21, -2, 15, 21, -23
9, 5, 11, 10, -28
3, -28, -5, 7, -5
16, -28, 27, 16, -14
19, -34, 10, 11, 15
-6, -21, -23, -6, 10
-9, -34, -7, -11, 14
-15, -4, -23, -16, 10
-16, 9, -3, -14, -29
-23, -10, -20, -27, 5
-22, -4, -25, -19, 11
4, 15, -3, 1, -28
->
21, -23, 21, -2, 15
10, -28, 9, 5, 11
7, -5, 3, -28, -5
16, -14, 16, -28, 27
11, 15, 19, -34, 10
-6, 10, -6, -21, -23
-11, 14, -9, -34, -7
-16, 10, -15, -4, -23
-14, -29, -16, 9, -3
-27, 5, -23, -10, -20
-19, 11, -22, -4, -25
1, -28, 4, 15, -3

1, -4, 0, -12, 11, 1, 6, 3, -9
-18, 15, -18, -17, 3, 26, 18, -12, 32
-4, 3, 6, 2, 1, 7, -3, -2, -2
13, 10, -9, -8, 0, -18, 6, 16, 1
-8, 0, -31, -27, 10, -24, 35, 21, -15
->
3, -9, 1, -4, 0, -12, 11, 1, 6
-12, 32, -18, 15, -18, -17, 3, 26, 18
-2, -2, -4, 3, 6, 2, 1, 7, -3
16, 1, 13, 10, -9, -8, 0, -18, 6
21, -15, -8, 0, -31, -27, 10, -24, 35

-13, -25, -3, 24, 17, -2
13, -10, -7, -15, -11, 19
21, -6, 12, -28, 21, -9
-3, 21, -27, -28, 21, -2
-7, 24, -28, -8, -14, -12
45, -7, 1, -20, -7, 14
31, -15, -34, 30, -7, 35
7, -32, 19, 5, -19, -20
5, 15, 6, 15, -20, -20
17, 14, -6, 6, -20, 3
->
17, -2, -13, -25, -3, 24
-11, 19, 13, -10, -7, -15
21, -9, 21, -6, 12, -28
21, -2, -3, 21, -27, -28
-14, -12, -7, 24, -28, -8
-7, 14, 45, -7, 1, -20
-7, 35, 31, -15, -34, 30
-19, -20, 7, -32, 19, 5
-20, -20, 5, 15, 6, 15
-20, 3, 17, 14, -6, 6

42, -29, -9, 20, 6, 16
16, -28, 18, -20, -25, -30
16, -6, -21, 5, -46, -22
->
6, 16, 42, -29, -9, 20
-25, -30, 16, -28, 18, -20
-46, -22, 16, -6, -21, 5

-24, 15, 7, -19, 13
-30, 45, 21, -28, 43
->
-19, 13, -24, 15, 7
-28, 43, -30, 45, 21

17, 25, -17, -14, -5, -19, -41, -28
20, -23, -26, 8, -27, 25, 13, -11
21, -25, -26, 4, -38, 32, 20, -14
-1, -14, -11, 16, 34, 3, 9, 14
-8, -21, -14, 5, 22, 7, 22, 9
11, 38, 10, -5, -17, -32, 0, 2
3, -8, -9, 3, 2, 9, 10, 0
-21, 37, 39, -12, -10, -18, -3, 21
->
-41, -28, 17, 25, -17, -14, -5, -19
13, -11, 20, -23, -26, 8, -27, 25
20, -14, 21, -25, -26, 4, -38, 32
9, 14, -1, -14, -11, 16, 34, 3
22, 9, -8, -21, -14, 5, 22, 7
0, 2, 11, 38, 10, -5, -17, -32
10, 0, 3, -8, -9, 3, 2, 9
-3, 21, -21, 37, 39, -12, -10, -18
